Below are the code and all the weights of a small trained network. Each question names an input and a class and asks about switching units off, where a switched-off unit gives its printed mean instead of its output.

import numpy as np


def w(rows, s, z=0):
    codes = np.array(rows[::2]) - 128.0
    scale = np.full(codes.shape[1], s)
    scale[-1] = z or s
    return codes * scale


def f(y):
    return np.maximum(y, 0)


def log_softmax(a):
    a = a - a.max(-1, keepdims=True)
    return a - np.log(np.exp(a).sum(-1, keepdims=True))


def net(x, mask):
    res = np.array(x, float).reshape(1, 8) / 4 @ E
    y = f(res @ A[0][:, :-1].T + A[0][:, -1])
    res = res + np.where(mask, y, B[0][:, -1]) @ B[0][:, :-1]
    return log_softmax(res[-1] @ U[:, :-1].T + U[:, -1])


A, B = {}, {}
E = w([
[102,40,162,99,145,98],'x0',
[130,128,127,128,129,127],'x1',
[126,109,115,51,188,253],'x2',
[22,125,124,198,145,159],'x3',
[129,129,130,127,128,127],'x4',
[58,155,104,51,25,132],'x5',
[164,43,64,168,67,168],'x6',
[135,130,222,146,91,162],'x7',
],0.0056)
A[0] = w([
[102,137,4,93,189,73,30],'neuron 0',
[110,176,156,101,173,97,19],'neuron 1',
[145,95,131,150,169,118,79],'neuron 2',
[121,132,126,129,125,125,236],'neuron 3',
[131,128,128,79,177,218,12],'neuron 4',
[157,122,132,164,172,131,17],'neuron 5',
[112,123,132,116,100,135,84],'neuron 6',
[107,139,119,99,94,130,62],'neuron 7',
[187,132,132,80,124,110,54],'neuron 8',
[133,127,209,139,82,173,58],'neuron 9',
[99,125,118,86,69,127,44],'neuron 10',
[98,140,121,97,101,127,63],'neuron 11',
[167,244,86,177,103,173,62],'neuron 12',
[154,118,140,148,158,138,69],'neuron 13',
[75,131,124,161,139,146,57],'neuron 14',
[123,122,122,87,159,196,8],'neuron 15',
[140,110,127,124,145,129,80],'neuron 16',
[101,137,115,97,93,128,50],'neuron 17',
[204,141,133,95,111,109,31],'neuron 18',
[53,123,119,188,150,144,47],'neuron 19',
[167,127,138,192,191,135,22],'neuron 20',
[160,111,142,160,178,126,45],'neuron 21',
[119,143,127,162,121,64,29],'neuron 22',
[174,133,131,95,121,116,61],'neuron 23',
[90,91,126,84,124,114,91],'neuron 24',
[142,113,123,118,104,109,83],'neuron 25',
[145,133,234,151,80,179,39],'neuron 26',
[124,129,128,128,126,126,190],'neuron 27',
[98,142,115,99,97,132,46],'neuron 28',
[208,121,130,70,114,102,54],'neuron 29',
[176,113,144,164,186,122,53],'neuron 30',
[103,133,134,94,73,141,53],'neuron 31',
[80,200,179,76,193,88,2],'neuron 32',
[124,123,129,89,162,205,2],'neuron 33',
[40,125,117,182,140,158,20],'neuron 34',
[99,25,169,100,143,80,54],'neuron 35',
[160,83,86,159,89,166,13],'neuron 36',
[109,139,122,108,102,127,77],'neuron 37',
[128,134,126,166,91,75,30],'neuron 38',
[92,60,158,89,148,87,90],'neuron 39',
[133,80,94,153,84,153,71],'neuron 40',
[154,175,102,152,117,152,71],'neuron 41',
[155,68,86,176,70,163,26],'neuron 42',
[137,114,92,118,148,94,120],'neuron 43',
[138,144,134,159,103,74,16],'neuron 44',
[93,139,115,81,82,125,45],'neuron 45',
[127,126,139,180,89,42,3],'neuron 46',
[184,133,137,88,115,112,37],'neuron 47',
],0.013,0.0091)
B[0] = w([
[177,49,150,254,140,117,164],'neuron 0',
[165,153,129,90,179,69,140],'neuron 1',
[106,157,94,145,116,121,148],'neuron 2',
[147,182,194,117,43,145,254],'neuron 3',
[154,81,94,79,61,102,167],'neuron 4',
[106,178,100,142,98,97,133],'neuron 5',
[117,139,122,135,139,110,132],'neuron 6',
[109,154,101,139,121,114,136],'neuron 7',
[70,110,165,112,135,129,146],'neuron 8',
[172,86,135,208,143,124,146],'neuron 9',
[96,153,71,149,134,99,143],'neuron 10',
[118,155,108,144,115,102,137],'neuron 11',
[138,142,87,115,174,238,170],'neuron 12',
[119,141,101,141,112,113,137],'neuron 13',
[76,98,146,118,145,130,142],'neuron 14',
[160,79,98,89,90,126,146],'neuron 15',
[132,121,102,138,132,126,131],'neuron 16',
[111,151,95,148,113,112,135],'neuron 17',
[61,86,139,133,156,116,142],'neuron 18',
[44,94,155,121,137,145,161],'neuron 19',
[94,189,91,146,97,94,151],'neuron 20',
[104,153,92,160,119,103,143],'neuron 21',
[152,95,103,65,103,117,143],'neuron 22',
[84,109,145,118,136,124,137],'neuron 23',
[117,155,109,150,135,158,148],'neuron 24',
[113,98,126,123,153,122,133],'neuron 25',
[163,68,139,228,138,125,152],'neuron 26',
[138,156,161,123,85,136,200],'neuron 27',
[108,153,91,145,113,110,134],'neuron 28',
[49,95,171,116,142,138,158],'neuron 29',
[92,171,99,162,115,97,156],'neuron 30',
[114,158,89,154,134,98,141],'neuron 31',
[188,149,168,88,210,61,166],'neuron 32',
[153,75,88,91,86,121,148],'neuron 33',
[42,83,170,118,149,129,154],'neuron 34',
[149,145,86,118,179,226,161],'neuron 35',
[157,146,133,93,193,75,145],'neuron 36',
[119,150,111,140,115,115,134],'neuron 37',
[146,87,92,97,84,123,145],'neuron 38',
[146,138,106,112,142,204,163],'neuron 39',
[158,148,165,99,167,90,156],'neuron 40',
[130,138,106,117,155,167,139],'neuron 41',
[175,150,166,91,195,84,158],'neuron 42',
[149,120,149,169,114,137,155],'neuron 43',
[164,99,87,101,85,119,137],'neuron 44',
[96,161,86,151,117,100,143],'neuron 45',
[147,55,73,72,80,108,158],'neuron 46',
[68,99,143,117,140,119,137],'neuron 47',
],0.044,0.0078)
U = w([
[165,40,93,48,33,94,76],'0',
[66,209,94,168,89,71,92],'1',
[178,142,209,70,217,49,117],'2',
[2,53,225,115,134,141,79],'3',
[145,128,184,129,67,142,249],'4',
[144,131,184,128,67,148,230],'5',
[180,54,183,232,106,134,79],'6',
[142,141,107,106,152,247,89],'7',
],0.0045,0.011)

Each question gives the input, the list of numbers given to net, and the class t.
The units are the neurons (one row each of A and B). Each row of codes is followed by its name. A weight is (code - 128) times the scale printed after its matrix; where a second scale follows, it is the last column's (A, B and U).
mask holds one flag per neuron, in row order. A switched-off neuron (its flag False) gives its mean, the last column of its row in B, instead of its output. The means were averaged over made-up inputs and are rounded, as every weight is.
A unit's drop is (log p(t) with every unit on - log p(t) with that unit switched off) / (log p(t) with every unit on - log p(t) with every unit switched off).
The circuit of an input: a set's keep is (log p(t) with only the set's units on - log p(t) with every unit switched off) / (log p(t) with every unit on - log p(t) with every unit switched off). Starting from the 12 units with the biggest drops (on a tie, the unit counted first), units are removed one at a time, each time the one whose removal leaves the highest keep (on an exact tie, the one counted first), for as long as the keep stays at least 0.8.
units of the circuit, in order: the units of the circuit, biggest drop first
k most important neurons: the k neurons with the biggest drops, biggest first
drop of u: that unit's drop, to one decimal
input [8,-6,-8,8,7,4,-7,7], class 0: 2 most important neurons => (neuron 46; neuron 22)
input [2,4,8,4,-5,6,-8,-4], class 0: most important neuron => (neuron 4)
input [8,-5,-1,-4,1,-5,6,8], class 6: 3 most important neurons => (neuron 26; neuron 9; neuron 12)
input [-8,2,6,8,1,1,1,-1], class 3: 2 most important neurons => (neuron 34; neuron 19)
input [7,4,4,-8,-8,1,-6,8], class 3: 2 most important neurons => (neuron 29; neuron 8)
input [-3,-5,-4,3,0,5,-7,-3], class 2: 2 most important neurons => (neuron 32; neuron 1)
input [-2,0,5,-2,-2,0,7,1], class 2: units of the circuit, in order => (neuron 42; neuron 36)
input [6,6,7,-8,4,-2,8,4], class 2: 3 most important neurons => (neuron 42; neuron 36; neuron 40)
input [8,-6,3,2,1,-1,7,-4], class 7: 4 most important neurons => (neuron 35; neuron 39; neuron 32; neuron 24)
input [0,-2,5,-5,0,-1,6,4], class 2: units of the circuit, in order => (neuron 42; neuron 36; neuron 40)
input [8,-5,7,-5,6,5,-1,6], class 7: 2 most important neurons => (neuron 35; neuron 39)
input [6,-3,-3,6,2,-7,-2,-6], class 1: units of the circuit, in order => (neuron 20; neuron 30)
input [7,6,-8,-7,7,-8,-7,6], class 0: 3 most important neurons => (neuron 46; neuron 22; neuron 44)
input [7,-7,1,-7,0,-6,-6,-4], class 3: units of the circuit, in order => (neuron 29)
input [-8,-3,-6,8,-2,8,6,-6], class 1: 2 most important neurons => (neuron 10; neuron 45)
input [-1,4,-1,-8,3,-7,8,-6], class 2: 4 most important neurons => (neuron 42; neuron 36; neuron 40; neuron 19)
input [0,3,6,-7,-2,0,-3,6], class 3: units of the circuit, in order => (neuron 29; neuron 8)
input [-8,-2,3,0,7,1,7,6], class 7: 3 most important neurons => (neuron 12; neuron 32; neuron 41)
input [8,4,2,8,-5,6,6,-2], class 3: 4 most important neurons => (neuron 34; neuron 19; neuron 12; neuron 14)
input [-8,1,-7,2,4,4,-4,-5], class 7: 3 most important neurons => (neuron 12; neuron 4; neuron 41)
input [4,-3,8,0,-4,-6,-8,1], class 0: units of the circuit, in order => (neuron 4)
input [4,2,5,-4,5,-8,4,8], class 1: units of the circuit, in order => (neuron 30; neuron 20)
input [0,3,-8,-5,-4,2,6,2], class 0: drop of neuron 46 => 0.2
input [-4,-2,5,5,-7,-8,-8,-5], class 1: drop of neuron 5 => 0.1
input [-8,1,-3,5,5,-2,-3,3], class 7: drop of neuron 12 => 0.9
input [-1,3,5,-7,5,-2,0,-8], class 6: drop of neuron 34 => 0.1
input [6,-6,-2,8,0,-5,-4,4], class 3: units of the circuit, in order => (neuron 19)
